Below is a small trained network, with its code and all its weights. Each question gives an input and a target symbol and asks what happens when units are switched off, that is, made to give their printed mean instead of their output.

import numpy as np


def w(rows, s, z=0):
    codes = np.array(rows[::2]) - 128.0
    scale = np.full(codes.shape[1], s)
    scale[-1] = z or s
    return codes * scale


def f(y):
    return np.maximum(y, 0)


def softmax(a):
    e = np.exp(a - a.max(-1, keepdims=True))
    return e / e.sum(-1, keepdims=True)


def log_softmax(a):
    a = a - a.max(-1, keepdims=True)
    return a - np.log(np.exp(a).sum(-1, keepdims=True))


def net(x, mask):
    ids = ['αβγδεζηθλμξπτφψω'.index(c) for c in x.split()]
    T = len(ids)
    res = E[ids] + P[:T]
    u = 0
    for l in range(2):
        r = res
        for j in range(2):
            rows = slice(3 * j, 3 * j + 3)
            q, k, v = (r @ M[l][rows].T for M in (Q, K, V))
            z = softmax(np.where(np.tri(T) > 0, q @ k.T / 3**0.5, -1e9)) @ v
            o = O[l][rows]
            res = res + np.where(mask[u + j], z, o[:, -1]) @ o[:, :-1]
        u += 2
        y = f(res @ A[l][:, :-1].T + A[l][:, -1])
        res = res + np.where(mask[u : u + 8], y, B[l][:, -1]) @ B[l][:, :-1]
        u += 8
    return log_softmax(res[-1] @ U[:, :-1].T + U[:, -1])


Q, K, V, O, A, B = {}, {}, {}, {}, {}, {}
E = w([
[58,191,110,111,166,63,78],'α',
[194,91,56,96,115,197,243],'β',
[239,201,56,182,49,124,138],'γ',
[104,171,70,86,41,128,90],'δ',
[142,202,87,72,148,192,159],'ε',
[146,130,181,190,174,151,161],'ζ',
[45,63,112,70,71,149,132],'η',
[103,101,87,82,213,107,208],'θ',
[148,65,44,105,130,84,128],'λ',
[170,133,85,178,166,53,187],'μ',
[196,155,254,23,81,78,175],'ξ',
[60,171,189,144,102,173,129],'π',
[69,64,167,142,169,120,159],'τ',
[96,106,139,193,108,66,76],'φ',
[183,99,118,119,126,199,49],'ψ',
[127,56,141,153,56,162,166],'ω',
],0.0067)
P = w([
[106,129,118,181,196,162,81],'0',
[134,73,139,178,214,141,3],'1',
[103,99,130,163,183,153,83],'2',
[82,123,133,159,168,151,107],'3',
[81,138,132,146,111,130,177],'4',
[89,142,154,122,103,132,188],'5',
[90,105,144,120,115,128,181],'6',
[82,122,138,102,106,123,203],'7',
[74,107,156,73,90,107,194],'8',
[79,142,130,94,67,96,215],'9',
[79,166,129,63,77,77,232],'10',
[114,139,148,93,76,86,198],'11',
[126,130,174,87,78,90,208],'12',
[126,137,153,78,59,61,205],'13',
],0.0021)
Q[0] = w([
[170,139,84,171,105,130,114],'L0H1',
[185,125,71,129,89,162,114],'L0H1',
[154,107,99,119,80,80,110],'L0H1',
[156,64,176,98,166,100,83],'L0H2',
[186,125,186,51,142,117,120],'L0H2',
[2,85,147,189,138,47,251],'L0H2',
],0.021)
K[0] = w([
[121,138,175,87,140,137,144],'L0H1',
[146,138,197,88,125,84,130],'L0H1',
[167,131,184,115,148,134,105],'L0H1',
[131,55,124,160,194,170,82],'L0H2',
[131,88,98,136,135,221,83],'L0H2',
[204,134,253,39,70,19,191],'L0H2',
],0.024)
V[0] = w([
[138,203,131,202,77,35,214],'L0H1',
[101,145,60,253,142,139,131],'L0H1',
[104,150,55,211,117,151,171],'L0H1',
[143,102,94,147,150,113,89],'L0H2',
[141,93,97,127,121,136,140],'L0H2',
[42,130,61,211,131,114,191],'L0H2',
],0.008)
O[0] = w([
[102,254,143,171,100,156,190,122],'L0H1',
[46,152,31,192,101,136,120,89],'L0H1',
[64,145,60,208,120,155,154,105],'L0H1',
[105,157,92,142,146,142,164,78],'L0H2',
[94,139,112,147,132,160,152,112],'L0H2',
[72,142,80,211,125,154,69,3],'L0H2',
],0.0059,0.0024)
A[0] = w([
[152,139,130,120,220,214,112,241],'L0N1',
[201,48,46,231,116,213,121,4],'L0N2',
[103,112,52,205,254,61,109,84],'L0N3',
[81,95,12,105,170,146,88,16],'L0N4',
[86,142,186,201,175,157,49,132],'L0N5',
[49,78,88,175,73,155,71,118],'L0N6',
[67,104,127,141,165,127,32,119],'L0N7',
[166,156,21,185,111,77,14,142],'L0N8',
],0.0096,0.0016)
B[0] = w([
[120,148,139,120,152,208,130,252],'L0N1',
[253,120,194,113,89,153,179,207],'L0N2',
[105,93,105,158,243,70,154,240],'L0N3',
[97,139,142,29,142,125,128,207],'L0N4',
[99,116,178,177,134,135,97,188],'L0N5',
[126,39,133,129,95,115,97,231],'L0N6',
[70,123,137,111,96,153,124,200],'L0N7',
[197,148,94,135,125,148,21,232],'L0N8',
],0.015,0.0015)
Q[1] = w([
[72,120,111,47,117,244,110],'L1H1',
[181,193,124,172,104,121,118],'L1H1',
[104,141,93,195,110,140,80],'L1H1',
[75,130,2,225,83,113,92],'L1H2',
[120,128,89,145,151,132,171],'L1H2',
[147,141,73,156,90,121,166],'L1H2',
],0.019)
K[1] = w([
[110,229,74,77,62,8,192],'L1H1',
[124,60,94,189,166,88,118],'L1H1',
[151,63,138,79,191,63,99],'L1H1',
[195,56,184,202,191,192,48],'L1H2',
[140,157,142,136,137,85,87],'L1H2',
[150,139,126,221,133,130,86],'L1H2',
],0.016)
V[1] = w([
[135,83,1,124,147,202,131],'L1H1',
[97,151,81,177,117,193,131],'L1H1',
[154,129,156,144,130,80,114],'L1H1',
[152,47,5,166,181,206,153],'L1H2',
[116,104,153,151,128,212,149],'L1H2',
[115,57,50,159,90,175,152],'L1H2',
],0.008)
O[1] = w([
[102,137,134,115,230,206,42,138],'L1H1',
[118,127,117,107,111,220,93,19],'L1H1',
[117,145,71,127,124,76,141,101],'L1H1',
[175,151,240,1,100,165,230,49],'L1H2',
[187,199,191,132,119,108,133,143],'L1H2',
[128,166,231,53,113,90,179,1],'L1H2',
],0.0044,0.0021)
A[1] = w([
[80,80,156,131,9,90,63,102],'L1N1',
[151,117,192,162,64,141,45,139],'L1N2',
[147,111,115,77,115,96,45,160],'L1N3',
[111,77,202,213,133,123,146,128],'L1N4',
[130,172,183,153,151,170,63,98],'L1N5',
[6,60,176,141,83,85,100,88],'L1N6',
[197,148,71,170,173,95,100,5],'L1N7',
[38,203,123,93,104,162,64,102],'L1N8',
],0.012,0.0029)
B[1] = w([
[112,60,6,178,150,192,164,240],'L1N1',
[31,84,170,173,68,135,130,253],'L1N2',
[183,119,139,104,157,127,20,255],'L1N3',
[198,124,164,204,197,145,146,218],'L1N4',
[80,213,119,127,144,128,114,210],'L1N5',
[111,187,184,53,42,12,148,247],'L1N6',
[155,141,59,156,83,68,212,194],'L1N7',
[174,178,26,130,149,146,193,181],'L1N8',
],0.013,0.0043)
U = w([
[144,117,113,144,117,119,133,144],'α',
[88,79,94,51,57,113,160,61],'β',
[239,128,185,28,54,191,210,165],'γ',
[91,99,30,145,139,187,78,110],'δ',
[65,140,207,97,87,217,61,231],'ε',
[126,18,140,162,103,176,175,116],'ζ',
[122,230,67,125,122,205,178,132],'η',
[141,123,231,103,115,57,162,8],'θ',
[208,61,142,75,161,110,64,124],'λ',
[214,208,133,175,2,135,101,54],'μ',
[199,112,49,170,144,67,186,210],'ξ',
[139,167,169,216,203,155,124,175],'π',
[16,57,104,81,254,126,176,195],'τ',
[88,216,90,113,152,65,76,135],'φ',
[24,178,125,183,92,137,190,120],'ψ',
[44,83,140,200,162,63,51,50],'ω',
],0.0041,0.0018)

Each question gives the input, a string of symbols that net reads in full, and the target symbol t.
The units are the heads (3 rows each of Q, K, V and O) and the neurons (one row each of A and B). Each row of codes is followed by its name. A weight is (code - 128) times the scale printed after its matrix; where a second scale follows, it is the last column's (O, A, B and U).
mask holds one flag per unit, layer by layer, with each layer's heads first. A switched-off unit (its flag False) gives its mean, the last column of its rows in O or B, instead of its output. The means were averaged over made-up inputs and are rounded, as every weight is.
A unit's drop is (log p(t) with every unit on - log p(t) with that unit switched off) / (log p(t) with every unit on - log p(t) with every unit switched off).
The circuit of an input: a set's keep is (log p(t) with only the set's units on - log p(t) with every unit switched off) / (log p(t) with every unit on - log p(t) with every unit switched off). Starting from the 12 units with the biggest drops (on a tie, the unit counted first), units are removed one at a time, each time the one whose removal leaves the highest keep (on an exact tie, the one counted first), for as long as the keep stays at least 0.8.
units of the circuit, in order: the units of the circuit, biggest drop first
unit that matters most: the unit with the biggest drop
top k neurons: the k neurons with the biggest drops, biggest first
k most important neurons of layer l: the k neurons of layer l with the biggest drops, biggest first
heads that matter: for each layer, one digit per head in row order, 1 if its drop is at least 0.15 and else 0, layers parted by /
input ξ ζ γ, target ξ: units of the circuit, in order : [L1N7; L1H2; L0H1]
input ξ γ ε, target ξ: unit that matters most : L1H2
input μ τ φ θ π η γ, target μ: heads that matter : 01 / 00
input ξ β ψ, target ξ: units of the circuit, in order : [L1H2; L1H1; L1N7; L0H1]
input ξ ω λ, target ξ: units of the circuit, in order : [L1H2; L1N7; L1H1; L0H1]
input π β φ φ θ ω η π ζ γ θ α ψ δ, target δ: heads that matter : 01 / 00
input δ ψ λ, target λ: units of the circuit, in order : [L0H1; L1N3; L0N8; L0N4]
input τ η θ ψ ω φ γ α α, target φ: 3 most important neurons of layer 0 : [L0N3; L0N8; L0N7]
input ξ η η ζ, target ξ: top 2 neurons : [L1N7; L1N2]
input θ π τ β ε τ τ, target θ: heads that matter : 11 / 00
input ξ π θ, target ξ: units of the circuit, in order : [L1H2; L1N7; L0H1; L0N3]
input φ β θ α γ η, target β: heads that matter : 11 / 00
input φ π δ δ θ, target τ: heads that matter : 11 / 00
input θ α δ τ μ ψ η, target β: most important neuron of layer 0 : [L0N6]
input ζ τ α, target φ: top 2 neurons : [L0N8; L0N3]
input β τ φ θ λ ω ω, target ζ: top 2 neurons : [L0N6; L0N2]
input α α ψ φ, target ω: 3 most important neurons of layer 1 : [L1N2; L1N3; L1N1]
input ξ ψ π, target ξ: top 2 neurons : [L1N7; L1N1]
input ε λ τ θ γ, target μ: top 2 neurons : [L0N8; L1N7]
input η β π λ λ α θ θ μ ζ θ ψ, target ε: unit that matters most : L0H2
input μ τ τ α α θ ω φ ψ θ λ π τ β, target γ: 2 most important neurons of layer 0 : [L0N2; L0N3]
input μ ζ ψ ω φ ε β π, target ψ: top 2 neurons : [L1N2; L0N5]
input α θ μ, target ξ: top 2 neurons : [L0N3; L1N7]
input τ π ε τ θ τ θ α θ φ, target ω: heads that matter : 01 / 00
input γ θ δ ψ, target ε: 2 most important neurons of layer 0 : [L0N2; L0N8]
input π ψ θ γ α δ, target δ: heads that matter : 11 / 00
input ξ π ψ ζ, target ξ: heads that matter : 10 / 11
input π α η ψ β η φ θ, target τ: top neuron : [L0N3]
input ξ λ ξ μ, target ξ: top 2 neurons : [L1N7; L1N2]
input ξ φ ε, target ξ: top 2 neurons : [L1N7; L0N1]
